Here is a tiny trained network, its code and every weight. The questions are about switching its units off for an input and a target symbol, where a switched-off unit gives its printed mean instead of its output.

import numpy as np


def w(rows, s, z=0):
    codes = np.array(rows[::2]) - 128.0
    scale = np.full(codes.shape[1], s)
    scale[-1] = z or s
    return codes * scale


def f(y):
    return y / 2 * (1 + np.tanh(0.7978845608 * (y + 0.044715 * y**3)))


def softmax(a):
    e = np.exp(a - a.max(-1, keepdims=True))
    return e / e.sum(-1, keepdims=True)


def log_softmax(a):
    a = a - a.max(-1, keepdims=True)
    return a - np.log(np.exp(a).sum(-1, keepdims=True))


def net(x, mask):
    ids = ['αβδζθμξσφψ'.index(c) for c in x.split()]
    T = len(ids)
    res = E[ids] + P[:T]
    r = res
    for j in range(3):
        rows = slice(4 * j, 4 * j + 4)
        q, k, v = (r @ M[0][rows].T for M in (Q, K, V))
        z = softmax(np.where(np.tri(T) > 0, q @ k.T / 4**0.5, -1e9)) @ v
        o = O[0][rows]
        res = res + np.where(mask[j], z, o[:, -1]) @ o[:, :-1]
    y = f(res @ A[0][:, :-1].T + A[0][:, -1])
    res = res + np.where(mask[3:19], y, B[0][:, -1]) @ B[0][:, :-1]
    return log_softmax(res[-1] @ U[:, :-1].T + U[:, -1])


Q, K, V, O, A, B = {}, {}, {}, {}, {}, {}
E = w([
[102,239,124],'α',
[145,112,98],'β',
[58,144,165],'δ',
[88,217,104],'ζ',
[171,125,74],'θ',
[102,65,136],'μ',
[145,140,178],'ξ',
[214,5,197],'σ',
[87,214,105],'φ',
[36,11,204],'ψ',
],0.012)
P = w([
[120,193,254],'0',
[103,111,140],'1',
[109,109,126],'2',
[115,104,114],'3',
[116,103,115],'4',
[116,104,112],'5',
[123,109,114],'6',
[122,105,110],'7',
[122,113,106],'8',
[125,109,109],'9',
[125,109,107],'10',
[126,111,106],'11',
[127,121,103],'12',
],0.0069)
Q[0] = w([
[134,140,157],'H1',
[132,169,114],'H1',
[125,91,103],'H1',
[110,194,173],'H1',
[124,100,132],'H2',
[127,187,128],'H2',
[107,95,202],'H2',
[178,6,159],'H2',
[115,162,126],'H3',
[134,137,112],'H3',
[138,129,107],'H3',
[54,171,171],'H3',
],0.019)
K[0] = w([
[129,186,94],'H1',
[187,154,176],'H1',
[95,75,140],'H1',
[197,208,92],'H1',
[112,113,79],'H2',
[146,176,207],'H2',
[141,174,37],'H2',
[123,67,11],'H2',
[134,166,187],'H3',
[119,113,173],'H3',
[125,105,162],'H3',
[151,199,118],'H3',
],0.013)
V[0] = w([
[92,121,72],'H1',
[129,134,169],'H1',
[125,167,107],'H1',
[89,105,145],'H1',
[97,70,65],'H2',
[191,121,206],'H2',
[183,130,60],'H2',
[95,254,117],'H2',
[148,114,136],'H3',
[152,138,122],'H3',
[101,134,110],'H3',
[148,133,142],'H3',
],0.0097)
O[0] = w([
[116,105,226,106],'H1',
[104,129,75,179],'H1',
[135,209,160,74],'H1',
[70,60,132,223],'H1',
[34,178,34,84],'H2',
[155,21,165,182],'H2',
[158,107,2,5],'H2',
[235,254,171,111],'H2',
[146,127,118,118],'H3',
[160,161,127,100],'H3',
[75,60,192,135],'H3',
[150,160,86,123],'H3',
],0.005,0.0021)
A[0] = w([
[216,71,87,134],'N1',
[62,233,75,3],'N2',
[1,219,144,56],'N3',
[199,183,92,110],'N4',
[114,77,141,144],'N5',
[104,131,154,188],'N6',
[128,153,75,82],'N7',
[115,183,41,163],'N8',
[216,177,101,129],'N9',
[66,147,170,190],'N10',
[116,134,114,86],'N11',
[120,234,37,212],'N12',
[127,138,125,104],'N13',
[119,131,112,94],'N14',
[163,177,115,117],'N15',
[118,83,125,155],'N16',
],0.0099,0.0023)
B[0] = w([
[157,178,90,207],'N1',
[99,137,43,141],'N2',
[87,220,65,233],'N3',
[194,91,107,169],'N4',
[144,100,118,248],'N5',
[111,128,130,197],'N6',
[130,123,84,105],'N7',
[136,96,42,152],'N8',
[207,102,137,186],'N9',
[97,136,120,252],'N10',
[126,127,118,109],'N11',
[134,74,7,214],'N12',
[131,133,123,113],'N13',
[129,130,119,113],'N14',
[171,124,115,154],'N15',
[150,110,124,236],'N16',
],0.012,0.0023)
U = w([
[243,53,132,114],'α',
[111,123,80,66],'β',
[137,183,163,101],'δ',
[179,139,92,96],'ζ',
[100,132,51,129],'θ',
[83,186,105,58],'μ',
[167,151,254,252],'ξ',
[51,50,172,186],'σ',
[177,148,96,128],'φ',
[62,210,186,126],'ψ',
],0.0087,0.0036)

Each question gives the input, a string of symbols that net reads in full, and the target symbol t.
The units are the heads (4 rows each of Q, K, V and O) and the neurons (one row each of A and B). Each row of codes is followed by its name. A weight is (code - 128) times the scale printed after its matrix; where a second scale follows, it is the last column's (O, A, B and U).
mask holds one flag per unit, heads first, then neurons. A switched-off unit (its flag False) gives its mean, the last column of its rows in O or B, instead of its output. The means were averaged over made-up inputs and are rounded, as every weight is.
A unit's drop is (log p(t) with every unit on - log p(t) with that unit switched off) / (log p(t) with every unit on - log p(t) with every unit switched off).
The circuit of an input: a set's keep is (log p(t) with only the set's units on - log p(t) with every unit switched off) / (log p(t) with every unit on - log p(t) with every unit switched off). Starting from the 12 units with the biggest drops (on a tie, the unit counted first), units are removed one at a time, each time the one whose removal leaves the highest keep (on an exact tie, the one counted first), for as long as the keep stays at least 0.8.
circuit, biggest first: the units of the circuit, biggest drop first
unit that matters most: the unit with the biggest drop
k most important neurons: the k neurons with the biggest drops, biggest first
heads that matter: for each layer, one digit per head in row order, 1 if its drop is at least 0.15 and else 0, layers parted by /
drop of u: that unit's drop, to one decimal
input θ β ψ θ δ μ σ ξ β ξ φ β α, target θ: unit that matters most : N12
input φ α α ξ ζ δ θ, target α: heads that matter : 010
input θ ξ ξ, target ξ: heads that matter : 010
input θ ξ φ σ ξ ξ μ ψ ψ σ β, target σ: heads that matter : 010
input θ σ δ σ ψ δ φ ξ μ α, target θ: heads that matter : 000
input ψ σ θ α, target ψ: 2 most important neurons : (N3 N12)
input ξ θ σ ζ, target ξ: circuit, biggest first : (H2 N12)
input θ ψ θ δ ζ ζ θ ξ ζ, target θ: circuit, biggest first : (N12 N2)
input θ φ ζ ζ δ φ, target θ: circuit, biggest first : (N12 N2 H2)
input φ φ θ ξ α α θ θ, target α: 3 most important neurons : (N9 N3 N4)
input θ β ψ θ ψ β φ, target θ: 4 most important neurons : (N12 N2 N8 N3)
input ψ μ ζ φ β φ, target ψ: drop of H2 : 1.3
input α β μ θ ξ ψ α δ ξ β ζ, target α: drop of H2 : 2.0
input ψ ζ φ μ α φ θ φ μ α θ φ, target ψ: drop of N3 : 0.2
input σ θ μ μ θ ψ θ φ, target σ: circuit, biggest first : (H2)
